Below is a small trained network, with its code and all its weights. Each question gives an input and a class and asks what happens when units are switched off, that is, made to give their printed mean instead of their output.

import numpy as np


def w(rows, s, z=0):
    codes = np.array(rows[::2]) - 128.0
    scale = np.full(codes.shape[1], s)
    scale[-1] = z or s
    return codes * scale


def f(y):
    return np.maximum(y, 0)


def log_softmax(a):
    a = a - a.max(-1, keepdims=True)
    return a - np.log(np.exp(a).sum(-1, keepdims=True))


def net(x, mask):
    res = np.array(x, float).reshape(1, 3) / 4 @ E
    y = f(res @ A[0][:, :-1].T + A[0][:, -1])
    res = res + np.where(mask, y, B[0][:, -1]) @ B[0][:, :-1]
    return log_softmax(res[-1] @ U[:, :-1].T + U[:, -1])


A, B = {}, {}
E = w([
[219,124,116,75,79,157,132,1,133],'x0',
[173,91,68,64,150,127,167,192,23],'x1',
[225,169,59,225,95,136,146,122,51],'x2',
],0.0094)
A[0] = w([
[158,142,121,157,109,123,142,133,116,114],'neuron 1',
[141,133,133,121,115,126,122,108,126,76],'neuron 2',
[112,135,139,147,129,128,119,86,161,43],'neuron 3',
[148,142,129,154,132,117,141,115,97,155],'neuron 4',
[136,124,113,111,130,120,122,148,111,154],'neuron 5',
[122,125,147,155,135,131,131,93,170,216],'neuron 6',
[154,131,117,63,125,137,110,120,107,109],'neuron 7',
[160,127,111,69,126,127,139,121,127,103],'neuron 8',
[163,131,127,117,119,129,128,67,135,183],'neuron 9',
[143,123,124,107,137,115,129,135,125,111],'neuron 10',
[106,126,136,68,126,123,120,128,140,183],'neuron 11',
[160,124,121,119,118,135,127,54,134,175],'neuron 12',
[77,125,161,82,132,118,132,140,166,89],'neuron 13',
[113,138,141,139,117,127,112,102,144,197],'neuron 14',
[168,127,126,116,118,131,130,52,136,7],'neuron 15',
[164,122,123,124,115,137,128,63,131,72],'neuron 16',
[104,121,115,130,129,125,130,176,116,135],'neuron 17',
[137,119,113,93,126,143,134,116,111,133],'neuron 18',
[132,127,124,188,144,130,126,133,137,127],'neuron 19',
[107,133,118,103,139,121,118,137,122,94],'neuron 20',
[133,117,131,34,135,135,141,109,118,114],'neuron 21',
[161,113,111,92,140,127,141,188,82,53],'neuron 22',
[148,129,109,93,121,132,124,186,89,164],'neuron 23',
[182,137,103,181,121,128,134,120,88,1],'neuron 24',
[132,121,137,99,135,141,141,109,118,116],'neuron 25',
[172,128,108,168,121,135,134,127,106,195],'neuron 26',
[112,137,151,145,106,128,106,92,168,84],'neuron 27',
[130,144,121,250,121,134,126,137,130,139],'neuron 28',
],0.015,0.0079)
B[0] = w([
[83,149,128,151,149,137,119,131,144,183],'neuron 1',
[126,132,109,144,114,127,111,132,121,143],'neuron 2',
[134,106,154,89,167,124,160,130,126,172],'neuron 3',
[102,142,118,146,108,128,102,142,129,192],'neuron 4',
[138,111,149,109,140,137,133,117,130,174],'neuron 5',
[85,148,102,172,104,124,87,133,117,235],'neuron 6',
[198,126,131,109,86,112,137,130,112,184],'neuron 7',
[184,106,137,114,82,105,135,125,109,180],'neuron 8',
[147,111,167,90,179,140,163,142,146,228],'neuron 9',
[143,130,125,134,110,122,127,130,118,146],'neuron 10',
[168,108,150,105,159,123,160,140,124,204],'neuron 11',
[121,114,148,92,199,143,176,123,134,235],'neuron 12',
[57,156,90,169,172,165,107,108,130,213],'neuron 13',
[98,136,90,150,119,131,105,130,113,207],'neuron 14',
[46,149,87,199,104,137,67,131,129,187],'neuron 15',
[56,148,110,148,182,143,101,135,141,196],'neuron 16',
[82,135,133,137,174,152,125,107,147,186],'neuron 17',
[148,136,137,135,93,99,133,132,119,174],'neuron 18',
[172,132,119,116,82,120,128,118,115,182],'neuron 19',
[142,122,143,112,135,131,142,126,129,145],'neuron 20',
[204,125,152,113,48,97,145,136,125,199],'neuron 21',
[39,152,104,176,166,159,91,129,153,204],'neuron 22',
[103,125,144,106,196,147,152,108,156,222],'neuron 23',
[94,110,163,91,250,158,170,139,161,199],'neuron 24',
[150,123,121,123,102,115,141,132,106,156],'neuron 25',
[95,133,108,161,76,111,84,127,123,239],'neuron 26',
[117,117,143,110,193,147,157,152,136,199],'neuron 27',
[220,114,119,110,18,92,121,117,96,253],'neuron 28',
],0.018,0.011)
U = w([
[68,193,55,185,117,160,41,121,131,253],'0',
[116,115,186,58,204,176,217,128,163,59],'1',
[232,128,129,92,12,71,146,121,82,46],'2',
],0.011,0.00048)

Each question gives the input, the list of numbers given to net, and the class t.
The units are the neurons (one row each of A and B). Each row of codes is followed by its name. A weight is (code - 128) times the scale printed after its matrix; where a second scale follows, it is the last column's (A, B and U).
mask holds one flag per neuron, in row order. A switched-off neuron (its flag False) gives its mean, the last column of its row in B, instead of its output. The means were averaged over made-up inputs and are rounded, as every weight is.
A unit's drop is (log p(t) with every unit on - log p(t) with that unit switched off) / (log p(t) with every unit on - log p(t) with every unit switched off).
The circuit of an input: a set's keep is (log p(t) with only the set's units on - log p(t) with every unit switched off) / (log p(t) with every unit on - log p(t) with every unit switched off). Starting from the 12 units with the biggest drops (on a tie, the unit counted first), units are removed one at a time, each time the one whose removal leaves the highest keep (on an exact tie, the one counted first), for as long as the keep stays at least 0.8.
circuit, biggest first: the units of the circuit, biggest drop first
unit that matters most: the unit with the biggest drop
top k neurons: the k neurons with the biggest drops, biggest first
drop of u: that unit's drop, to one decimal
input [-3,-1,-5], class 0: top 3 neurons -> neuron 13; neuron 12; neuron 9
input [3,4,7], class 1: top 2 neurons -> neuron 24; neuron 6
input [4,7,4], class 1: unit that matters most -> neuron 24
input [-1,-4,-7], class 0: top 4 neurons -> neuron 13; neuron 6; neuron 12; neuron 9
input [7,-8,0], class 1: top 3 neurons -> neuron 12; neuron 9; neuron 27
input [7,8,7], class 1: top 2 neurons -> neuron 24; neuron 12
input [4,1,-1], class 2: top 2 neurons -> neuron 24; neuron 23
input [1,1,4], class 1: top 3 neurons -> neuron 6; neuron 24; neuron 15
input [-3,0,-5], class 0: top 2 neurons -> neuron 13; neuron 12
input [1,7,5], class 1: top 4 neurons -> neuron 24; neuron 23; neuron 6; neuron 15
input [-5,1,0], class 1: top 4 neurons -> neuron 6; neuron 26; neuron 15; neuron 14
input [7,-6,-1], class 1: top 3 neurons -> neuron 12; neuron 9; neuron 27
input [2,8,6], class 1: top 2 neurons -> neuron 24; neuron 23
input [6,8,-7], class 2: circuit, biggest first -> neuron 21
input [-1,0,8], class 2: top 2 neurons -> neuron 28; neuron 13
input [5,-5,-2], class 1: top 2 neurons -> neuron 12; neuron 9
input [-6,-2,-8], class 0: drop of neuron 13 -> 2.4
input [-3,-1,6], class 2: drop of neuron 28 -> 0.7
input [-1,-8,8], class 2: drop of neuron 25 -> 0.0
input [6,3,-4], class 2: unit that matters most -> neuron 21
input [6,7,-8], class 2: drop of neuron 21 -> 0.2
